Here is a tiny trained network, its code and every weight. The questions are about switching its units off for an input and a class, where a switched-off unit gives its printed mean instead of its output.

import numpy as np


def w(rows, s, z=0):
    codes = np.array(rows[::2]) - 128.0
    scale = np.full(codes.shape[1], s)
    scale[-1] = z or s
    return codes * scale


def norm(h):
    return h / np.sqrt((h * h).mean(-1, keepdims=True) + 1e-5)


def f(y):
    return np.maximum(y, 0)


def log_softmax(a):
    a = a - a.max(-1, keepdims=True)
    return a - np.log(np.exp(a).sum(-1, keepdims=True))


def net(x, mask):
    res = np.array(x, float).reshape(1, 2) / 4 @ E
    u = 0
    for l in range(2):
        y = f(norm(res) @ A[l][:, :-1].T + A[l][:, -1])
        res = res + np.where(mask[u : u + 13], y, B[l][:, -1]) @ B[l][:, :-1]
        u += 13
    return log_softmax(norm(res)[-1] @ U[:, :-1].T + U[:, -1])


A, B = {}, {}
E = w([
[85,54,194,80,194,202,128,195],'x0',
[253,163,201,177,210,190,122,68],'x1',
],0.0063)
A[0] = w([
[165,85,146,130,143,90,112,160,143],'L0N1',
[119,105,167,116,132,186,134,103,51],'L0N2',
[123,131,184,84,130,104,97,171,34],'L0N3',
[98,82,141,137,96,139,154,65,41],'L0N4',
[133,234,95,209,81,55,91,71,153],'L0N5',
[109,109,126,190,123,132,53,148,50],'L0N6',
[64,64,179,62,157,198,101,101,145],'L0N7',
[124,152,102,167,166,142,111,178,23],'L0N8',
[255,186,215,157,152,153,123,50,188],'L0N9',
[53,123,68,116,45,88,160,156,180],'L0N10',
[109,89,159,81,164,120,122,146,2],'L0N11',
[56,149,126,111,73,86,111,157,138],'L0N12',
[116,141,196,101,122,62,118,105,82],'L0N13',
],0.0035,0.0023)
B[0] = w([
[121,168,112,138,158,104,159,148,142],'L0N1',
[80,92,112,138,126,74,167,104,145],'L0N2',
[125,159,177,166,129,126,178,115,135],'L0N3',
[158,83,129,169,116,113,136,135,128],'L0N4',
[127,120,102,120,181,221,161,250,219],'L0N5',
[125,90,156,122,85,154,149,126,128],'L0N6',
[140,183,6,218,170,138,172,203,190],'L0N7',
[141,155,168,59,118,62,131,139,128],'L0N8',
[23,36,159,154,144,3,111,124,253],'L0N9',
[112,88,218,184,220,97,105,61,217],'L0N10',
[179,112,89,109,198,85,92,173,140],'L0N11',
[165,73,186,188,161,99,136,93,183],'L0N12',
[110,127,136,121,145,145,180,94,128],'L0N13',
],0.0035,0.0056)
A[1] = w([
[117,134,65,177,166,76,163,152,128],'L1N1',
[125,85,169,170,171,123,132,156,139],'L1N2',
[252,178,188,129,150,187,109,31,106],'L1N3',
[186,213,32,135,110,149,147,159,102],'L1N4',
[73,106,84,48,2,90,119,148,104],'L1N5',
[140,115,139,130,115,120,131,132,83],'L1N6',
[78,103,150,41,107,86,114,167,85],'L1N7',
[155,215,65,154,69,97,138,109,69],'L1N8',
[125,128,112,104,115,145,146,108,102],'L1N9',
[197,239,39,145,47,105,141,97,63],'L1N10',
[139,120,97,176,125,42,108,77,101],'L1N11',
[160,212,77,132,89,123,136,109,5],'L1N12',
[135,147,79,151,153,116,132,142,81],'L1N13',
],0.0074,0.0033)
B[1] = w([
[133,115,183,105,111,132,100,36,245],'L1N1',
[146,189,65,84,34,132,119,124,254],'L1N2',
[66,117,79,184,69,9,151,101,202],'L1N3',
[118,122,180,55,76,162,47,92,162],'L1N4',
[231,155,144,244,148,52,144,52,185],'L1N5',
[109,122,129,117,137,121,128,122,128],'L1N6',
[237,202,149,170,162,148,132,88,175],'L1N7',
[110,113,148,124,153,172,117,214,178],'L1N8',
[111,128,118,128,128,122,126,117,128],'L1N9',
[96,95,122,27,227,238,147,255,185],'L1N10',
[120,118,124,89,157,206,141,195,235],'L1N11',
[117,119,118,115,129,171,159,201,148],'L1N12',
[137,114,176,124,93,127,144,104,158],'L1N13',
],0.0056,0.007)
U = w([
[126,117,145,213,151,5,159,88,247],'0',
[120,117,130,83,181,217,159,242,74],'1',
[126,152,141,48,55,149,94,69,15],'2',
],0.013,0.0014)

Each question gives the input, the list of numbers given to net, and the class t.
The units are the neurons (one row each of A and B). Each row of codes is followed by its name. A weight is (code - 128) times the scale printed after its matrix; where a second scale follows, it is the last column's (A, B and U).
mask holds one flag per neuron, layer by layer. A switched-off neuron (its flag False) gives its mean, the last column of its row in B, instead of its output. The means were averaged over made-up inputs and are rounded, as every weight is.
A unit's drop is (log p(t) with every unit on - log p(t) with that unit switched off) / (log p(t) with every unit on - log p(t) with every unit switched off).
most important unit: the unit with the biggest drop
k most important neurons: the k neurons with the biggest drops, biggest first
top k neurons in layer l: the k neurons of layer l with the biggest drops, biggest first
drop of u: that unit's drop, to one decimal
input [-5,-3], class 1: most important unit => L0N9
input [6,7], class 0: 3 most important neurons => L1N3, L1N11, L1N10
input [4,5], class 0: 2 most important neurons => L1N11, L1N10
input [3,-1], class 2: top 2 neurons in layer 0 => L0N5, L0N7
input [0,3], class 2: 2 most important neurons => L0N9, L1N10
input [-8,-7], class 1: 4 most important neurons => L1N10, L0N9, L1N8, L1N11
input [6,6], class 0: 3 most important neurons => L1N11, L1N10, L1N3
input [1,2], class 2: 2 most important neurons => L1N10, L1N2
input [2,3], class 2: 2 most important neurons => L1N2, L0N9
input [-8,-6], class 1: 2 most important neurons => L1N10, L0N9
input [-3,-1], class 2: top 2 neurons in layer 0 => L0N5, L0N10
input [0,1], class 2: top 3 neurons in layer 1 => L1N5, L1N10, L1N3
input [1,-4], class 0: drop of L0N6 => 0.0
input [7,8], class 0: drop of L0N5 => 0.2
input [1,4], class 0: drop of L1N4 => 0.1
input [2,2], class 2: most important unit => L1N2
